[ -6.3  65.1  32.8 -33.0  34.7 -14.4  42.2 -87.4  16.8  74.1 -45.7  94.2
 -23.7] : W
[-87.4  32.8  -6.3  16.8  65.1  34.7  42.2  74.0 -23.7  94.2 -33.0 -45.7
 -14.4] : C
[-49.8  78.6  94.4  28.5  31.5  11.4 -72.2 -65.9 -73.8 -50.3  67.8 -25.8
  75.3] : X
[-19.5  20.7  45.4  27.9  54.3 -87.9 -40.6  11.6 -40.1 -74.7  54.4 -74.6
 -62.1] : A
[ 25.9  -0.1  22.3  -8.3  81.3 -29.4  33.8  40.7  40.8  84.2 -29.0  36.1
  22.3] : N
[ 54.1  66.1 -20.6  81.6  66.9 -24.4 -19.5  20.6  45.4 -91.0 -24.7  -5.2
  24.1] : H
[-59.8 -14.3 -94.0 -51.6  62.8  -5.9 -56.2  33.4 -60.9   2.5  31.6 -54.5
 -62.3] : E
[-47.6  62.6 -39.5 -35.6  41.4 -32.2  44.9  -3.2 -43.9  58.5 -21.4  68.6
  87.4] : F
[ 45.3  79.2  51.7 -28.6 -14.0 -17.6  -5.6  53.6 -38.4 -82.4  -2.8  17.9
  20.3] : M
[-51.9  59.1   0.6 -69.7  24.0 -14.6  33.9 -35.8 -48.5  76.4  38.5  24.8
  39.9] : Y
perm: [-23.7  94.2 -45.7  74.1  16.8 -87.4  42.2 -14.4  34.7 -33.0  32.8  65.1
  -6.3]	W
rev: [ 45.4  20.6 -19.5]	H

[-19.6 -34.7 -37.7  14.8 -27.6  24.0  22.2   4.5] : D
[-21.4 -54.9 -34.2 -49.0   2.3   7.7  36.4 -21.1] : P
[-89.5 -44.0 -62.1 -93.9 -24.3   3.1   5.6  60.1] : U
[-49.0 -69.2 -25.5 -19.0 -23.8   4.5  34.7  15.2] : S
[-14.4 -49.3 -17.0 -47.8 -13.4   1.6  36.3 -45.9] : G
[-19.1 -60.9 -29.9 -47.2  -4.6   7.2  38.5 -23.0] : Z
[ 19.8 -47.8 -58.5 -65.4  55.8   1.9  22.6  12.5] : K
[-41.7 -64.2 -23.3 -32.0  -5.3   7.0  34.0  -8.5] : Q
[-48.0 -71.0 -19.7 -23.2 -15.6   3.0  29.5  15.8] : V
[-23.0 -19.1 -29.9  38.5 -60.9 -47.3  -4.6   7.2] : B
[  1.5 -43.4  -2.5 -55.0 -11.2   4.6  35.0 -63.1] : L
[-41.7 -64.2 -23.3 -32.0 -22.9   7.0  34.0  -8.5] : R
perm: [-23.0  38.5   7.2  -4.6 -47.2 -29.9 -60.9 -19.1]	Z
rev: [ 34.0   7.0  -5.3 -32.0 -23.3 -64.2 -41.7]	Q

[-14.0  81.2 -26.6 -12.1 -44.0  12.7   3.1  43.9 -27.3] -> raso
[ -4.2  84.5 -21.6  12.9 -25.8   7.7   2.2 -52.7 -14.3] -> pigu
[-44.0  12.7 -12.1 -26.6 -14.0  81.2  -8.1  61.8  -6.0] -> gam
[ 12.7 -26.6  81.2 -14.0 -12.1 -44.0  61.8  -8.1  -5.9] -> bup
perm: [-14.0 -12.1  61.8  -6.0 -26.6  81.2 -44.0  -8.1  12.7]	gam
tags:
[81.3] -> Q_684
[12.8] -> Q_712
[-44.0] -> Q_777
[81.2] -> Q_170
[12.7] -> Q_360
[-12.1] -> Q_926
join raso 6: 	Q_360
rev: [ 12.7 -44.0 -12.1 -26.6  81.2 -14.0]	raso
rev: [ 81.2 -14.0 -26.6 -12.1]	gam

[ 2.5 37.7 -5.6 18.0] = rilu
[  0.2 -32.7   2.2 -21.6] = pavi
[-5.7  9.3  1.0 15.1] = gug
[-15.7 -90.7  23.6 -44.1] = nuki
[ -6.8 -39.1   4.7  -4.5] = Vez
[15.1  1.1  5.6 -5.6] = Lifi
[ 1.1 15.1 -5.6  5.5] = fito
[ 1.0 15.1 -5.6  9.3] = zol
[  1.0 -32.6  -4.8 -17.9] = Mem
[  2.4  64.6 -20.0  26.5] = moti
Table of tags by key:
[9.3] -> Q_32
[23.6] -> Q_413
[-90.7] -> Q_797
join nuki 2: 	Q_797
perm: [-5.6  1.0  9.3 15.1]	zol
rev: [ -4.8 -32.6]	Mem
q: [ 1.0 15.1 -5.6  9.3]	zol
perm: [ 5.5 -5.6 15.1  1.1]	fito

[ 46.0  -6.4 -28.8  42.4 -13.9 -44.3 -80.2] -> gumo
[-13.9 -80.2  -6.4 -28.8  46.1  42.4 -44.3] -> mog
[ 11.0 -21.4 -48.7 -11.2 -44.3 -13.9  30.9] -> soger
[ 11.0 -21.4 -48.7 -11.2 -44.3  -3.8 -85.5] -> rukom
q: [ 11.0 -21.4 -48.7 -11.2 -44.3 -13.9  30.9]	soger
tags:
[-6.3] -> Q_109
[-6.4] -> Q_125
[-80.2] -> Q_794
[-21.4] -> Q_642
[-21.3] -> Q_612
[-44.3] -> Q_723
join gumo 2: 	Q_125
perm: [-44.3  42.4  -6.4 -13.9 -28.8  46.0 -80.2]	gumo

[  8.0  71.2 -46.5  43.9] -> Sen
[-88.3 -10.1  37.0 -85.8] -> tum
[ -3.9 -33.7   6.3 -28.3] -> Kogi
[  6.3 -10.1  37.0 -85.8] -> ber
q: [-88.3 -10.1  37.0 -85.8]	tum
key -> tag
[6.2] -> Q_381
[-46.4] -> Q_724
[-46.5] -> Q_27
[43.9] -> Q_509
[6.3] -> Q_545
[71.2] -> Q_305
join Sen 3: 	Q_27

[  0.0   0.1  -0.6 -47.2   2.1 -54.5 -20.5  32.3   4.1  31.7] = Zenur
[  3.3  92.8 -16.5   7.7  10.2 -61.0 -25.3  -7.5   3.7  64.0] = rad
[-58.6 -27.7 -18.2 -30.4 -25.2  11.6  50.8   6.6   9.6   3.8] = bavel
[  0.1   0.0 -16.5   7.7  10.2 -61.0 -31.4  -7.5   3.7  64.0] = Fidu
[ 11.6 -25.3 -18.2 -30.4   6.6 -58.6 -27.7   9.6   3.8  50.8] = Pinug
[ 39.0  -3.1  64.1  44.7   2.3 -55.4 -22.1  28.0   3.8  35.3] = raket
[  0.1   0.0  -0.8   7.7  10.2 -61.0 -31.4  -7.5   3.7  64.0] = sogek
[ 38.8  -2.6  64.0  24.0  17.8 -64.1 -40.6 -47.2   3.2  92.8] = rere
[  0.1   0.0 -16.5   7.7  10.2 -63.5 -36.7 -27.7   3.6  79.2] = guteb
[ -0.3   0.5   0.0 -15.5   7.9 -59.7 -29.4   1.1   3.8  56.9] = Vavu
[-65.5 -10.3 -49.2 -22.4  11.6 -62.8 -34.4 -17.5   3.6  71.6] = tukuz
perm: [-58.6   9.6 -18.2  11.6  50.8   6.6 -27.7 -30.4 -25.3   3.8]	Pinug
rev: [92.8  3.2]	rere

[54.0 16.0 32.1 32.9 39.0  2.0 23.2  9.2 64.1 36.3 34.3 55.8 11.2  5.6
  7.4 53.4 16.4 10.6 18.8 48.5 51.2  6.2 19.0 55.1 58.1] : kaz
[54.0 16.0 32.1 32.9 39.0  2.0 12.1 49.4 66.5 36.3 34.3 55.8 11.2  5.6
  7.4 53.4 16.4 11.5 18.8 48.5 51.2  6.2 55.1 19.0 58.1] : bodif
[19.7  5.9 24.6 38.3 11.3  0.8 49.4 12.1 24.0 27.8 14.0 23.8  4.1  2.5
 10.4 19.8  6.4 18.2 27.7 37.4 24.9 14.7 17.1 31.5 77.6] : Til
tags:
[58.1] -> Q_61
[17.1] -> Q_638
[19.0] -> Q_342
[18.9] -> Q_628
[2.0] -> Q_273
[55.1] -> Q_995
join kaz 23: 	Q_342
perm: [77.6 19.7  5.9 24.6 38.3 11.3  0.8 49.4 12.1 24.0 27.8 14.0 23.8  4.1
  2.5 10.4 19.8  6.4 18.2 27.7 37.4 24.9 14.7 17.1 31.5]	Til
q: [54.0 16.0 32.1 32.9 39.0  2.0 23.2  9.2 64.1 36.3 34.3 55.8 11.2  5.6
  7.4 53.4 16.4 10.6 18.8 48.5 51.2  6.2 19.0 55.1 58.1]	kaz
rev: [18.8 11.5 16.4 53.4  7.4  5.6 11.2]	bodif
q: [19.7  5.9 24.6 38.3 11.3  0.8 49.4 12.1 24.0 27.8 14.0 23.8  4.1  2.5
 10.4 19.8  6.4 18.2 27.7 37.4 24.9 14.7 17.1 31.5 77.6]	Til
rev: [55.1 19.0  6.2]	kaz
perm: [11.2  5.6  7.4 53.4 16.4 11.5 18.8 48.5 51.2  6.2 55.1 19.0 58.1 54.0
 16.0 32.1 32.9 39.0  2.0 12.1 49.4 66.5 36.3 34.3 55.8]	bodif

